nidu: [127 137 172  85 106 108  63 125 119 143  97 134 139  54  90 135  92 141]
daz: [137 140 176 105 111 124  87 128  98 149  98 125 131  64  94 128  96 128]
Zes: [162 123 150  91 147  87 121 152 154  98 130  92 111 125  99 118 114  57]
where: [150]
Zes, 2
where: [140]
daz, 1

Davun: [131  56 146 145  57]
limi: [131  77 146  58  57]
pipub: [131  67 146 109  57]
where: [109]
pipub, 3
where: [58]
limi, 3

Zov: [128 127 123 129 135 131 130 135 125 119 131 118 135 143 103 124 123 126
 129 136 129]
taga: [128 125 123 131 114 126 128 134 127 134 128 126 208 128 141 122 132 130
 130 131 134]
virer: [135 129 130 126 126 124 125 127 130 130 123 132 102 130 112 125 132 128
 127 131 124]
kibu: [130 126 123 129 132 122 129 135 127 133 137 132 148 131 113 127 130 132
 126 120 127]
dok: [134 127 129 130 115 133 131 120 130 130 127 118 162 128 127 129 125 126
 131 132 126]
fopi: [122 126 135 126 123 128 129 121 126 114 128 129 152 132 142 132 138 128
 127 113 128]
rofik: [128 133 124 128 121 127 122 111 122 139 131 132 116 123 121 119 118 128
 126 133 127]
Buzu: [133 132 124 129 125 135 126 127 128 128 126 125  96 131 111 136 136 129
 131 129 129]
zop: [129 127 130 131 120 124 126 123 127 131 127 123 140 129 113 116 125 130
 129 134 131]
Bul: [128 125 137 128 143 123 128 130 128 134 129 134 125 127 128 123 123 127
 126 134 130]
folef: [132 128 128 126 111 124 127 107 129 132 127 124 149 127  72 129 129 129
 129 134 127]
where: [142]
fopi, 14
[135 129 130 126 126 124 125 127 130 130 123 132 102 130 112 125 132 128
 127 131 124]
virer
[130 126 123 129 132 122 129 135 127 133 137 132 148 131 113 127 130 132
 126 120 127]
kibu

tafu: [ 98  92 116 140 144  88]
Vizo: [169  85 159 161 163 107]
giz: [ 92  98 200 110 160 137]
pob: [ 92  98 159 115 160 138]
lafor: [124 139 177 118 136 154]
Tikuz: [106  55  50 137 174  63]
where: [136]
lafor, 4
where: [138]
pob, 5
where: [140]
tafu, 3
where: [139]
lafor, 1
where: [154]
lafor, 5
where: [169]
Vizo, 0
[124 139 177 118 136 154]
lafor

Dobop: [ 38 149 123 138 148 136]
mari: [ 38 149 123 138 187 126]
zuzuf: [150 126 117 140 155 132]
where: [155]
zuzuf, 4
where: [187]
mari, 4

Sapa: [181  99 167 156 166]
Rugon: [181  99 167 156  98]
vom: [ 65 198  99 122 108]
where: [65]
vom, 0
[181  99 167 156 166]
Sapa
where: [98]
Rugon, 4
where: [198]
vom, 1

Kerul: [153 143  71 131 108 128 113  90 145 116 112 140  76 112 138 130 108 162
  99 123 129 139 128  90 128 149 128 157 111 106 115 124 122 168 126 123
 117 129 119 141 146  95 144 107 104 137 144 139 194 100 135 129 135 125
 124  92 122]
miv: [ 94 138 137 113 138 137  87 160 117 148 187 114 140 134 148 104  99 101
 110 116 135  95 126 151 131 123 126 127 121 168  96 153 136 100 102 101
  93 131 157 128 153  74 121 116 126 130 117 144 111 133 125 144 129  96
 108 129 159]
muko: [149 101  86 123 119 142 153  86 164 140 104 108  96 133 124 130 111 121
 143 137  87 133 131  84 156 166 103 135 154 109 130  85 107  99  99 149
 155 148 106 136 113 148 148 127 142 173 125 129 133 106 156 143  84 144
 162 155 126]
kato: [134  98 112 129 105 131 146  98 155 129  93 109 102 132 139 112 136 103
 144 125 122 157 118  99 130 135 112 134 164 129 136 121 118  81 129 178
 165 145 108 152 122 139 161 128 145 168 114 129 126  80 166 172 107 121
 164 122 121]
lun: [ 96 136  68 126  99 141 109  90 149 134 127 130  85 118 143 123  95 150
  95 114 122 126 132  87 126 150 112 157 121 105 109 115 118 143 104 124
 103 130 118 138 152  74 143 106 115 159 150 133 191 101 146 138 115 111
 130 108 141]
goda: [143 117 158 131 145 115 167 129 112  98  94 144 152 130  95 142 152 139
 146 153 136 156 138 140 126 119 152 114 123 105 166 107 129 157 166 129
 149 120 111 117  94 143 114 143 125  99 132 112 124 149 119  89 127 158
 131 135  93]
Penuv: [138 159 142 134 129 111 121 144 107  91 120 161 147 120 122 124 130 164
 115 123 160 142 126 154 108 102 158 141  91 116 123 148 129 177 160 102
 100 108 127 124 143 106 116 113  98  67 143 124 155 136 113 102 159 121
  99  96 123]
vilel: [136  95 156 138 140 126 176 122 130 124  89 125 148 146 106 143 148 107
 167 147 116 141 122 139 142 124 135 109 153 113 175 107 127 110 147 151
 173 135 113 123  96 203 123 151 145 128 109 117  94 129 130 127 100 153
 153 166 102]
[153 143  71 131 108 128 113  90 145 116 112 140  76 112 138 130 108 162
  99 123 129 139 128  90 128 149 128 157 111 106 115 124 122 168 126 123
 117 129 119 141 146  95 144 107 104 137 144 139 194 100 135 129 135 125
 124  92 122]
Kerul
[136  95 156 138 140 126 176 122 130 124  89 125 148 146 106 143 148 107
 167 147 116 141 122 139 142 124 135 109 153 113 175 107 127 110 147 151
 173 135 113 123  96 203 123 151 145 128 109 117  94 129 130 127 100 153
 153 166 102]
vilel
where: [80]
kato, 49
[143 117 158 131 145 115 167 129 112  98  94 144 152 130  95 142 152 139
 146 153 136 156 138 140 126 119 152 114 123 105 166 107 129 157 166 129
 149 120 111 117  94 143 114 143 125  99 132 112 124 149 119  89 127 158
 131 135  93]
goda

kerig: [ 99 137 100 157 132 134 124 126 119 153 164 136 171 220 153 119 108 142
 120 168 136  98 145 107 121 106]
teg: [142 132 146 155 102 105  98  86 141 135 106 135  94  90 112 132  94  96
  36 102 127 107 118 117 160 120]
Rur: [142 132 146 155 102 105 106  86 113 135 106 135  94  90 112 132 141  96
  36 102 161 107 118 117 160 120]
where: [124]
kerig, 6
where: [161]
Rur, 20
[142 132 146 155 102 105  98  86 141 135 106 135  94  90 112 132  94  96
  36 102 127 107 118 117 160 120]
teg
where: [108]
kerig, 16
[ 99 137 100 157 132 134 124 126 119 153 164 136 171 220 153 119 108 142
 120 168 136  98 145 107 121 106]
kerig
where: [157]
kerig, 3

